The symbols move the elements like this.
at | $ *
kapi | vuse suse
doma | lesa sisu
giso | kepe kigo
kisu | kigo kepe
suse | rele kapi
zere | vora mabe
vora | poge dave
mivo | laka poza
dave | mabe vora
bogi | poza laka
gose | lupi sefu
fizu | bogi rofa
laka | rofa bogi
puba | suse vuse
poza | kisu mivo
sisu | gose doma
pigi | dave poge
vuse | bini puba
rofa | bupi fizu
vunu | zere pifo
bini | tunu beru
vozu | vame dalu
pifo | soti vunu
fepo | vunu soti
beru | puba bini
kigo | zeti giso
kepe | mivo kisu
sero | kapi rele
lupi | dalu vame
poge | guma pigi
mabe | pifo zere
zeti | bapu geri
mudo | vozu teso
kuda | pigi guma
lesa | beru tunu
buba | geri bapu
soti | bili fepo
bupi | kuda magi
teso | vala mudo
geri | giso zeti
sefu | doma gose
magi | fizu bupi
tunu | sisu lesa
vala | fepo bili
bili | mudo vala
vame | sefu lupi
bapu | sero buba
guma | magi kuda
rele | buba sero
dalu | teso vozu

The rows follow the links: the fewer symbols apart two elements are, the more alike their rows tend to be.

Some elements and rows for them; each showing differs a little:
poza: -136  -184  -176  -124  -115  -116   -73   245   115    26   355  -100   100   -71     2    57    96    43    91  -119  -147     4   114    99    54   -24    68   -34    36  -155    44  -248    94  -174    -9  -197  -148   134    85   101   -54  -178   105   -67    30    48
rele: -161   -49    -1   -44   -51     3   -70   -81   216  -177    10   113  -168   -35  -192   156  -120    24  -188    69   -11    17    86  -191   -66   180  -193    52    75   -95   -47   146   225   -63    96   -17   -10  -133   -74   246  -197    -4   -35    74   -91    34
vozu:  -32   -99  -105   -36   -29  -114   -40   289  -104   107   257   -32    47    50   109  -106   199   109   122   -55   -89    14   -40   135    45   -98   197    63    37   -71    -8  -264  -125   -95   -96  -125  -130   165   -58   -61   134  -175    47   -74  -101  -117
giso: -301   -17  -182    30   -65   -94    15   -30   237   -25   157    79   110   -76  -138    49   152   -77  -115  -106   -81     4   -29    34   -47    19   -28   139  -172  -151   107  -126    20  -199    44  -250  -119   -77   137   111   -54    75  -106   -46    11   -92
fizu:  -59  -197  -113   -23  -179  -175  -105   240   166   -22   223    37  -158    93   -65   130   121   184   -33    77  -130   -27    29  -163  -103    41    57     8    27  -105   -51     8   120   -97   -38  -186  -139   149   -64   192   -75  -176     3    23  -210     3
bapu:  -41    35    27  -174   242   118    -3  -147  -125   -30   -71   -73   200  -127   101   -48  -215  -156    20  -111    74    39   181   222   111   105   -92  -100   159   -33    10    -8    42    26    95   166   137  -175   -14   -80   106    60   109  -166   227    80
pigi:  219   146   173   130     9   136    27  -207   -80   -25  -296   -29  -123    48     5   -44  -121   -63    -3    77   156   -19   -90  -103    18   -31   -59   -69   -71   170   -49   259   -74   171    -5   189   101    15   -10   -94   -24   159   -57   196    77    39
sisu: -112    69   -67   170  -193   -55     7   -73   262   -45   -55   133   -80    -9  -174   150   137    -6  -152    64     2    15  -129  -142  -129   -52    -1    74  -302     7    56    94    13  -114    20  -185  -112   -50   101   120  -121   138  -164    83   -27   -75
suse:  -68   -85    35   -60    41    78   -54  -100   120  -158   -57    45  -166     8  -123   203  -239    19  -126    82    20   -31   134  -156   -50   201  -205   -15   148   -55   -83   196   237   -11    92    69    66   -99  -117   196  -148    33    48    31   -59   103
rofa:  -15   183    -1    -3    95    63    47  -135  -146   126  -168  -117   226  -114   168   -51    12  -172    61  -107   134    15   -13   255    72  -150    80   -90  -158   105    69   -35  -127    56     3    41   126   -46   144   -96   109   244    -6  -107   224     4
zeti:  -95   -40   -11  -198   172    56    22   -20  -120    56   101  -148   256  -179    88   -26  -212  -123    78  -169    -4     0   172   270   100   104   -39   -97   121   -82    51  -151    48   -58    68    45    90  -104    35   -43    87    25   168  -144   219    87
magi:  -13  -148    -2    28  -117  -108  -110   197   145   -47   130    63  -286   153  -122   152    65   221   -87   162  -108   -17    -5  -266  -122    93     1     9    95   -48  -109    79    92   -78    -5   -69  -112   137  -118   149   -85  -166   -22    36  -273   -39
kisu: -104  -140  -156  -206   -28  -119   -52   167    71    67   299  -157   211  -128    46    24    -1   -24   106  -168  -138    21   168   185   141     5    61   -75   111  -167    53  -224    71  -108   -11  -105   -39    81    86    49    14  -127   162   -95   132    36
bili:   -5   -89   -40    99  -139  -129    21   219    94     6   220   110   -88   129  -110   -95   244   137    53     9  -123    16  -109  -135   -57   -31   113   153   -32   -10    -4  -126   -98   -84   -91   -93  -203   124    -6   -18   -62  -208  -110   107  -183  -100
sefu:   42   -95    26  -161    98    -1   -41   185  -300    86   125  -174   130   -50   228   -50   -32    31   183   -34   -24   -41   137   237    87   -71   144  -100   169   -30   -40  -164   -25    10   -49    30    57    99   -61  -146   175  -144   195  -200    40    52
mivo: -235    69  -135    30   -11   -54    34    -7    20   100    77   -83   285  -149    30    -6   129   -90    46  -169     8    39   -13   228    79  -143    72    19  -190   -70   120  -187  -120  -114    -6  -177   -13   -48   217   -19    67   155   -54  -140   159   -86

Each walk starts at a row. The symbols on each line, taken left to right, move it on to the next element.
Each answer is a row, close to the row of the element it stands for.
new walk
 223    15   132   171  -111    56    29  -110    73   -46  -150   143  -229   140  -160   -35    47   101   -29   167    16   -51   -97  -316   -95    18   -19    54   -43   114   -60   193    -3   112   -76    98   -56     7   -77   -40  -146    12  -106   265  -125    13
$ * *	 159   -11    75   197  -163   -28    82    -4   128   -83    -8   155  -191   187  -149   -77   116    99   -30   132   -36   -34  -169  -323  -115    27   -34   144   -40    66    -7    79   -37    58  -107    52  -112    72   -93   -32  -132  -105  -171   215  -183   -50
$ * *	  66  -109    18   147  -146  -124    38    96   146   -30   161   199  -142   176  -158   -81   233   142    -1    37   -80   -31  -162  -228   -56     7    49   160   -54     6    57   -32   -89   -48  -116   -46  -169    62   -28   -26  -110  -189  -151   206  -188   -89
new walk
  49   -43    41  -128    57   105   -86   -70    10  -116   -98   -30  -145   -33   -45   167  -275    11   -94    97    19     2   143   -77   -23   182  -139   -90   210   -22  -140   207   265    66   120   132   114  -104  -132   103   -54   -26   111    16   -21   146
$ $ *	 -95   115    49  -118   261   138     9  -215  -114   -87  -178   -25    68  -132    63     5  -249  -147   -75   -19   115   -15   128   102    75   114  -154   -78    83    -1   -26    60   101    57   146   125   135  -254   -62     9    61   146    80  -143   104    51
$ $	 -97   145    66     5   106   102    -6  -236    34  -162  -284    93  -124   -61   -55   119  -129   -82  -222    82   126    37    12  -132   -48   104  -198    34   -34    43   -32   244   112    12   145    81    88  -212   -64   112   -22   229   -73   -48    -7    13
new walk
-101  -170  -142   -91  -173  -158   -83   256   157    36   303   -24   -26    39   -38   102   103   117     9   -14  -124    33    45    -7   -54   -10    52   -27    25  -159    20  -115   121  -138   -59  -204  -124   155    38   147   -55  -185    44   -40   -76     2
$ $ *	-292    66  -148   -20   -37  -128     0     4   123    23   111    15   208  -151   -24    -4   146  -103   -48  -130   -31    -2   -37   169    16   -63    34    77  -192   -89   154  -176   -36  -186    54  -245   -89  -109   198    55     7    73   -66  -128    74  -122
$ $	-116   136  -102    20    91     5    32   -75   -67    83   -29  -106   263  -127   113   -69    66  -163    65  -182    52    42    -6   300    94  -142   116   -34  -189    17   120  -143  -157   -36     5   -90    24   -52   191  -105   135   147    -3  -131   207   -32
new walk
 189   170   130    65    62   171    44  -231  -185    52  -314   -99    15   -38    87   -57  -138   -78    42    42   174   -16   -53    12    24  -103    15   -94   -58   177     0   208   -66   177   -19   184   159   -27    39  -121    46   195    15    81   110    60
*	 108   -78    76    58   -35   -30   -68   105    57   -73   -25    70  -290   157   -79   124     0   181   -82   176   -78   -42   -25  -257  -156    74   -40    46   126    -3  -191   146   113    25   -51     1   -67    88  -203    88   -43  -137   -21    32  -303   -12
$ $ * $	 111   188    73    19   100   106    31  -159  -197    83  -264  -115   120   -92   160   -99  -112  -140    78    -5   133   -14   -14   148    69  -158    54  -157   -97   136    52    76  -128   116     0   115   144   -39    86  -109    92   229    34   -26   190    56
new walk
-139   134    -3   158  -129   -31    -7  -141   241   -65  -121   123  -143    16  -182   137    70    10  -227    73    60     2  -106  -210  -152    -2   -81    69  -230    20   -12   206    39   -73    55  -143   -29   -73    70   146  -131   155  -161    24   -85   -71
* $ *	-123   135    48    82    22    44    -1  -229   130  -153  -255    78  -153    17  -142   158   -78    16  -223    98    75    23   -62  -177  -105    62  -148    60  -128    35   -32   237    76   -24   120   -80    28  -196   -22   147   -75   193  -149    18   -75   -26
$ *	 101    -5    50  -172   147    94   -84    -3  -238   -10   -59  -197    -6   -13   180    59  -247   -33    47    14     6    15   174   108    46    57    -9  -182   232   -18  -108    31   111    95    12   170    96    37  -121    -3   120   -47   214  -137    30   150
new walk
-217   -86   -54     0   -62   -69     6   -43   309  -176   133   150   -63   -49  -221   133   -21    -6  -187    22   -40    38    21  -122   -43   146  -134   112   -21  -131    33    61   145  -143   108  -121   -68  -160     9   279  -171   -10   -56    27   -74   -51
* * $	-273   -39  -137    12   -98  -126   -11   -28   303   -83   164   121    26   -69  -197    72    75     7  -193   -58   -82    23    12   -86   -74    91   -76   138   -95  -162   102   -63    90  -193    84  -195  -108  -149    65   211  -104    34   -84   -32   -44   -71
$ $ * $	 -92   -74   -91  -168    48   -12   -31    63   -50    43   168  -129   271  -153   101   -26   -84  -108   140  -151   -48    26   184   287   125     7     8  -102   113  -135    69  -255    91   -83    66    -6    17   -21    77     5    46   -68   194  -124   184    95
new walk
 161   -38   144    23    13    46   -36    57   -61   -80  -141    89  -330   186   -16    43   -23   174   -63   225     8   -14   -27  -259  -121   106   -58   -10   152    85  -184   184    62    97   -32   129    -3    40  -253     4    26  -119   -20    30  -258   -34
$ * $ $	 226   122   164   163   -70   147    51  -184    -1   -38  -250    68  -163   136   -65   -26   -79   -18   -19   118   101   -25  -113  -217   -68    26   -58    59   -38   177    -4   221   -14   148   -40   169    46     4   -73   -39  -104    89   -56   220   -47    -2
*	 237    33   188    33   122    88     4    -8  -200   -36  -149    81  -230   160    43   -19   -99   116   -20   220    40   -41   -48  -162    -4    44   -65    11   169   117  -156   162   -15   130   -32   202    74    26  -247  -119    70  -118    -4    32  -175     5
new walk
 -13  -126   -90    53   -76  -148   -18   268    49   103   264    44    18   112    17   -59   261   120   121   -25  -121   -30   -91   -25    -9   -57   154   119     0   -50    46  -226  -116   -76  -114  -171  -143   199   -29   -86    16  -235   -52    -3  -133  -116
* * *	  94    43   -50    86   -78     3    96    49   -58   147   113   -41   248   -19    66  -185   166   -73   193  -132   -16     3  -118   159    99  -201   156    14  -166    38   135  -203  -207    29   -67   -57   -44   129   156  -203    23    29   -25    63   154   -19
$	 172    52    32    35     8    28   100    10  -195   137    22   -79   222    -2   175  -241    79   -98   259  -102    -2    -3  -110   150   137  -158   140    -5   -29    67   108  -183  -188    75   -84   104    40    86   101  -240    53    13    42    57   159   -14
